Each row has a class, written after it.
[-183  113 -274  118  468   57  -70   -3   53  -88  -17  -98 -116  134
  -91  162  301  -34 -288  295   16  -30   50 -637  217    2 -132  311
 -203 -320  116 -165 -314  -18 -270] -> tukef
[-112    2  370 -368  -30   79  154  251   48   87  342  -36 -322  174
  -94   37 -351  304  159  316 -627 -250  -31  163  151  184 -308 -258
  432   88  273   12 -111  176   -9] -> fal
[  77 -148 -373  284  594   -2  148   90  315 -211   24 -218   65   94
 -303  178  255   78 -363  288 -375 -181  -45 -741  283 -124 -191  375
 -205 -306  358   29 -311 -185 -272] -> Nadu
[ 178 -173 -270  210  302  469 -238  -72 -350  120  264  -74 -146   12
  -11  224  258  127 -503    0 -398  -42  -98 -444  517   47  138  371
 -433 -497   37   -1 -430 -133  -44] -> tukef
[-216  -40  202 -396    3  130  119  344   55  -76  281  -65 -226   85
 -177   93 -219  273  268  304 -440 -198 -135  144   10   86 -174 -320
  427  119  280   27  -88   80  -55] -> rok
[-159 -149  244 -218 -195  -85    5  323  135  -42  286 -132 -229  109
 -142   92  -28  143  254  380 -383 -274 -143   70  -92   83 -207 -207
  273  203  468  -80  -11  197  -54] -> vikik
[ -55 -189  115 -223 -324  -62  -96  376   73   95  373  -45 -226  108
 -268  -62   81  -37  201  342 -144 -207 -131  187  -96  137  -95 -200
  257  288  466 -186  202  333    9] -> vikik
[-105 -123 -392  167  563   55 -205  -62  195  -11  105 -159  -13   72
 -203  123  223  -38 -271   95    6 -142 -131 -706  270 -180 -124  103
 -197 -413  293   40 -276  -64 -405] -> sunaf
[ -44 -178 -506  298  608  210    5  143  119 -116  -27 -174 -115  113
 -217   74   95  180 -432  216 -242  -82 -147 -624  341 -159  -24   85
 -117 -432   85  142 -533 -259 -118] -> rok
[-664   99  -38    6  313   39   -9  409    2  168  326 -299  -96   54
 -336  116 -596  582  376  686 -411  -86 -225 -309  149  -64 -174 -126
  504 -272  604  321 -162   -3 -498] -> soze
[-151 -128  -47 -389   77  162   52  377  186   21  355   90 -151   64
 -306   29 -292  205  158  386 -307 -234 -158  262   39   63 -286 -327
  341  174  480  112   15   67  -97] -> Pago
[-367  -44  142 -220 -256    4 -279  232 -146  121  598   20 -188   37
 -216   -1  -92  166  336  375 -450  -77  -52  122   58  108 -152 -276
  264   82  487   75  -46  329    7] -> rok
[-283   -1  213 -475 -182 -211   94  190  163  -37  133   50 -205  192
  -87  178 -163  117  218  241 -174 -288 -155  198   71  205 -159 -157
  172  -80   78   -6   26  137    1] -> soze
[-269   10  154 -208 -109  -26 -157  164   54   12  352   26 -284   59
 -235    4 -122   81  354  445 -396 -208    3  110   17   78 -297 -184
  216  120  433   34   44  244 -125] -> Nadu
[  14  -73 -380  395  443  -60  -69   31  183 -202  -75 -322 -139  126
 -101  176  166   39 -321  311 -172 -143 -146 -579  203 -173  -53  273
 -165 -202  239   45 -347 -330  -88] -> Pago
[-145   85 -106  152  417   51    1   36  156  -75  131 -263  -62  176
 -138  366  199  266 -302  171 -162   17   58 -469  312 -128  152  201
  -61 -316  109 -158 -372 -282 -140] -> fal
[-338   49   59 -283  161  280  212  207  222  -56  293   -6 -137  106
 -290  -80 -484  202  155  451 -364 -173  -58  186    1  -10 -375 -132
  403  100  276   51  -54   37 -186] -> vikik
[-153  -15 -302  166  531  103  -86  -52  157 -112   39 -195 -123   80
 -190  192  294   46 -236  344 -136  -97   14 -635  295 -128  -82  207
 -297 -353  144  -52 -414 -241 -280] -> sunaf
[-247 -115   97 -495  122  223 -106  356  -99  -22  375  -45 -255    1
 -340  236   24   88  245  621 -613 -213 -113   92   96  225  -49 -232
  298   46  412   74 -125  267  -60] -> sunaf
[-174   31 -221   73  544  242   48 -131  266  -80 -119   30 -142   54
  -41  186  -35  247 -137  153 -448  -63   71 -550  430 -198 -180  293
 -317 -490  -97  -13 -518 -548 -271] -> sunaf
[-364 -170   -3 -370  142  426  -16  364   32   15  308   35 -321   76
 -262   44 -349  340  134  529 -629 -330 -202   94  115   22 -283 -396
  421   58  387  244 -177  -21  -84] -> Pago
[-319 -126  264 -236 -429  126 -305  417 -189  223  365  167 -303  -20
  -11   21  152  194  256  251 -401 -129  -96   76 -137  130 -133 -231
  254  137  448  -91   28  371   11] -> vikik
[ -36   19 -340    1  513  261   73   72  187  -13  -15   32  115  116
 -170   71  273   72 -397   49 -140  -56    6 -348  211 -159    9   74
  -11 -327    6   59 -523 -392  -86] -> Pago
[-130  -41 -171  -65  509  -16  277   77  156   97 -202  -60  253  110
 -312  155  561  439 -389  114  201 -424 -122 -429   51   49 -234 -140
   -7 -201 -265  126 -199 -392    7] -> sunaf
[-195 -160  -91 -371  201  238   51  290  118  -63  377    2 -249   64
 -288   59 -452  225  260  413 -603 -228 -274  -50  175   96 -386 -144
  246  -98  512  294 -164  204 -307] -> rok
[-165 -132   79 -404  114  156  -19  237  108    3  301   -5 -244    5
 -231   50 -141  164  187  400 -457 -269 -179   68   22   96 -290 -280
  240   42  422  144    9  265 -241] -> tukef
[-167  -28 -394  178  602  104   -4  -19  146 -189   75 -118  -83   49
 -219  169  236  167 -384  281 -278 -121  -81 -699  332 -142 -169  195
 -238 -510  108   65 -305 -188 -249] -> rur
[-276  -96  256 -473 -150  -30  -36  342   93   37  246   57 -275   70
  -71   47 -131  166  228  399 -516 -274 -146   -4    7  133 -282 -221
  257   66  382   -9  -65  242 -101] -> vikik
[-342   27  148 -503  127  147 -219  306   20  -26  375  -79 -187   13
 -158   63  -91   88  270  550 -442 -206 -224  138  -33    1  -83 -303
  422   97  567   96  -70  231 -166] -> soze
[-187   -6  124 -188 -507   37 -236  204 -180  105  463   70 -465    7
  -78   29   25   43  544  252 -413  -79 -136  197   89  158  -43    8
  191   -9  361 -104   29   71   36] -> fal
[-221  -61  268 -478  241  166  106  340  215   60  292  -39   47   71
 -217  167 -289  350   80  366 -438 -239 -181  101  -16   46 -285 -248
  446    3  477   90 -251   86 -231] -> vikik
[-238   83  333 -583 -373 -284 -126  377  -13   85  300    4 -178   11
   22  132  227   52  232  380 -142 -267   19  306 -252  219  -22 -418
  292  363  296 -130  104  220  104] -> soze
[-279  -46  207 -287 -124   -7 -202  100   63   33  361  -80 -168  -18
 -251    4 -179  106  388  369 -195 -134 -137   68  -90   22 -291 -155
  133  124  396  -39  225  280 -269] -> soze
[-105  -19 -254  112  330   84 -121  -81  125  -53   27  -19 -112   72
  -93  119  458   52 -252  120 -189  -19   25 -401  216 -111  -61  140
 -329 -361  -23 -119 -406 -233  -64] -> rur
[-313 -146  133 -250  -96  112 -146  264    2   69  364  -15 -230  106
 -182  -17    7  119  266  432 -442 -175 -149   65   54   78 -128 -299
  322   55  532   98 -135  295  -30] -> Nadu
[ 213 -176 -443  271  572   84   27   34  176 -193    0 -204  -78    3
 -289   88  393  171 -372  221 -224   25  -19 -767  278  -98  -51  243
 -378 -320  192  -81 -174  -36 -281] -> rur
[-241  226  -16  173  123 -238 -228 -180   69  135  287 -193 -249   24
   23  230  190    9  -27  203 -310  111   19 -436  229   24 -127  512
 -379 -592  287 -228  -27  181 -456] -> rur
[  -6   89 -486  274  645  126  -80 -103  111 -170   32 -344 -151   27
 -241  200  304  -31 -260  363  -66   33  -58 -559  257 -143   32  386
 -341 -370  192  -56 -244 -209 -368] -> Pago
[-128 -135 -190  155  496   11  117   47  301  -32  -55 -216   10  156
 -224  270  225  223 -369  203 -197 -178  -27 -583  253 -119  -59  172
 -219 -434  -85 -140 -397 -330 -217] -> Pago
[-147 -127  244 -443 -201 -131   69  523   66   28  180   17 -174   93
  -22   46  -64   52  123  281 -298 -277 -115  189 -140  170 -188 -241
  215  253  343  -81  -83  298  -39] -> tukef
[-393   23  246 -389  -49   76  -47  295  -19   60  324  -51 -343  161
  -68  122 -308  399  304  576 -665 -214 -152   58  100  185 -253 -158
  315  -37  331   60 -216  127  -22] -> sunaf
[ -57 -141  152 -384 -252   40 -111  430  -46  131  352   56 -141   90
 -226   79   20   90  187  135 -281 -195 -144  253  -59  221 -123 -144
  290  226  477  -46   17  336    8] -> soze
[ -96   41 -443  194  656   74   10   54  172 -162   80 -194  -14  100
 -174  243  154  244 -292  338 -340 -134 -121 -647  308  -98 -106  376
 -125 -431  263  -14 -336 -221 -250] -> vikik
[  42 -112 -296  298  432 -129   27  115  241 -116  -60  -99  -39   70
 -199  174  288  175 -312  197 -105 -236   21 -654  265 -111 -189  242
 -311 -311  141 -150 -240 -274 -217] -> Nadu
[-247  -89  142 -206 -132   40 -179  274  -27   88  331   26 -245   73
 -131  -32   -8  147  302  342 -399 -217 -174  128   -2  129 -175 -233
  368  113  546  134  -97  330   -1] -> sunaf
[-307  -70  224 -405 -153   13  -34  277   47   72  305    3 -230   63
  -64  125  -46  150  179  310 -390 -282  -88  192  -55  167 -125 -311
  364   81  353   54 -100  242  -29] -> fal
[ -16  -87 -274  187  491   -7  179   97  320 -120  -91 -146   50  144
 -193  125  273    6 -347  205  -39 -151  -31 -700  176 -113 -153  337
 -216 -300   48 -171 -310 -180 -284] -> vikik
[-235 -199 -399  233  668  207 -134   85  110  -81  127 -230   19  118
 -307   94  259  289 -426  459 -232 -203 -196 -632  298 -199  -74  -43
 -100 -455  197   64 -445 -232 -104] -> sunaf
[-531 -161  131 -288  -52   99 -145  357 -121   90  437 -112 -258  135
 -220  -29 -194  256   85  593 -516 -288 -114   17   37  103 -306 -434
  196  -23  411   28  -85  352  -74] -> sunaf
[-342  153  621 -312 -429 -219 -138    4   -8   72  108  -42 -646   86
   14   72 -247  158  672  569 -597 -280  161   87  221  104 -283 -181
   34   95   27 -113 -143 -220  -57] -> soze
[-279  -94  164 -372 -109   46  -66  346   10   78  383  -38 -272   68
 -124   56 -125  127  208  361 -458 -192  -76  116   -9  121 -188 -256
  211   92  403  -53  -50  304 -122] -> Nadu
[-215 -175   85 -336 -165  148  -93  368  -23   22  260   35 -254   73
 -189  -56 -185  100  261  330 -295 -207 -132   57   12   81 -160 -256
  268  155  371  -67    8  198 -108] -> Pago
[-285   21  -25 -382  115  333 -109  137 -103  -41  420   -3 -308    0
 -310   13 -158   75  280  502 -497  -42 -101  103  113  139 -222 -183
  262   24  454  196  -63  276 -136] -> sunaf
[-307 -158  -59 -375   29  279   49  249   30  -29  357   51 -209   27
 -228   32 -215   47  174  415 -337 -281 -195  123  -31  142 -248 -235
  282   93  313  208   -6  324 -141] -> vikik
[-320  146 -109   31  619   84   19 -192  203   -2   37 -199  -61   81
  -87  291   98  331 -184  413 -338  -13   58 -511  373 -126  -90   95
 -162 -479   10   -3 -405 -402 -256] -> tukef
[-263 -128  156 -281 -184  146 -109  423 -131  125  430  135 -230   80
 -255 -124   95  222  229  323 -235 -261 -108  232  -15  167 -143 -448
  398   91  390  -27   41  434   32] -> sunaf
[-196  104 -212   70  479 -168 -172  -98   41 -179   74  -99 -168   64
 -106  205  277  -33 -307  337 -496 -216   93 -656  313  -69 -231  280
 -414 -507  -61  -89 -288  -37 -201] -> fal
[ -45 -108   94 -271   -7   -6   27  421   99  -71  252  -89 -126  117
 -216  -15 -258    1  180  422 -328 -277 -168  131  -30   67 -217 -152
  332  247  588   54  -68  221 -124] -> vikik
[-356  -28 -485  238  712  229 -145  -28   60 -140   40 -163   97  124
 -320   29   82  188 -293  558  -10  -37 -132 -637  274 -232  -89   41
 -104 -419   96  124 -397 -247 -170] -> Pago
[-150   34 -400   72  750  -60  -61  -28  155 -255  -18 -248  -79  118
 -248  184  224  156 -279  550 -457  -78  -74 -899  450  -67  -37  297
 -224 -504  207  125 -406  -63 -245] -> sunaf
[-386  -25  174 -186 -163  155 -227  136  -68   77  422  -78 -396  102
 -148   54 -139  185  314  430 -406 -161 -129  145  127   58 -159 -227
  280   85  459   61 -117   91  -32] -> rur
[-115   30 -375  157  577   -7 -104 -138  182 -162  -36  -23  -25  -56
 -143  163  360  -21 -147  367 -260  -56   52 -664  297 -108  -80  309
 -360 -393  206   95 -240  -54 -352] -> tukef
[ -45 -117 -247  152  511   42   53   52  203  -78  -93 -123   72   74
 -172  177  335  156 -332  180 -227 -118 -106 -590  235 -134  -81  175
 -146 -345   60   -6 -380 -331 -108] -> tukef
[ -56  -48 -307  198  515  -53  -27  -18  159 -102   39 -182 -113   37
 -114  164  261  103 -277  288 -370 -121  -43 -687  305  -94 -151  270
 -324 -396  151   -3 -319 -140 -259] -> rur
[-228  -60  390 -173 -199  -26 -184  284  -32   29  373 -201 -434  111
 -116  105   16  311  292  382 -293 -184 -164   69   29   80 -181 -221
  199  107  452 -224  -82  188  -60] -> sunaf
[-326   -9 -558  181  479  384 -100  -58  145 -166  167   28  -97  111
 -393  -35   67    8 -293  385 -289  -85  129 -333  367 -262 -103  -13
  -31 -322   15   58 -559 -589   25] -> Pago
[ 114 -117 -442   80  734  -29   45   77  239 -146 -106 -136  135   25
 -295  165  256   47 -382  190  -97 -161 -163 -712  341  -20  -30  315
 -105 -411  267   52 -276  -65 -302] -> rok
[-251  -37  170 -274 -189   -2 -156  350  -41   85  346  110 -370   52
 -128   38 -180  256  307  340 -485 -316 -129   72  119  103 -304 -260
  329  151  549  151   58  169  -89] -> tukef
[ -89  -37 -405  116  608  164  109   17  184 -133    9 -121  -37  131
 -223  144  235  119 -408  238 -217 -115  -29 -698  360  -87 -156  204
 -179 -422  146   51 -373 -227 -236] -> soze
[-218 -106  223 -408 -308 -120 -103  428   15   74  349    6 -349  114
  -82    6  107  298  273  313 -254 -225 -253   56   24  174  -93 -286
  303  104  404 -136   29  243   71] -> sunaf
[ -81  -14  238 -250 -206 -249  132  222  106   52  238  -54  -26   13
 -120   41   89  172  268  143 -438 -224 -150  292 -148   95 -299 -180
  268  403  320  156  183   54  194] -> soze
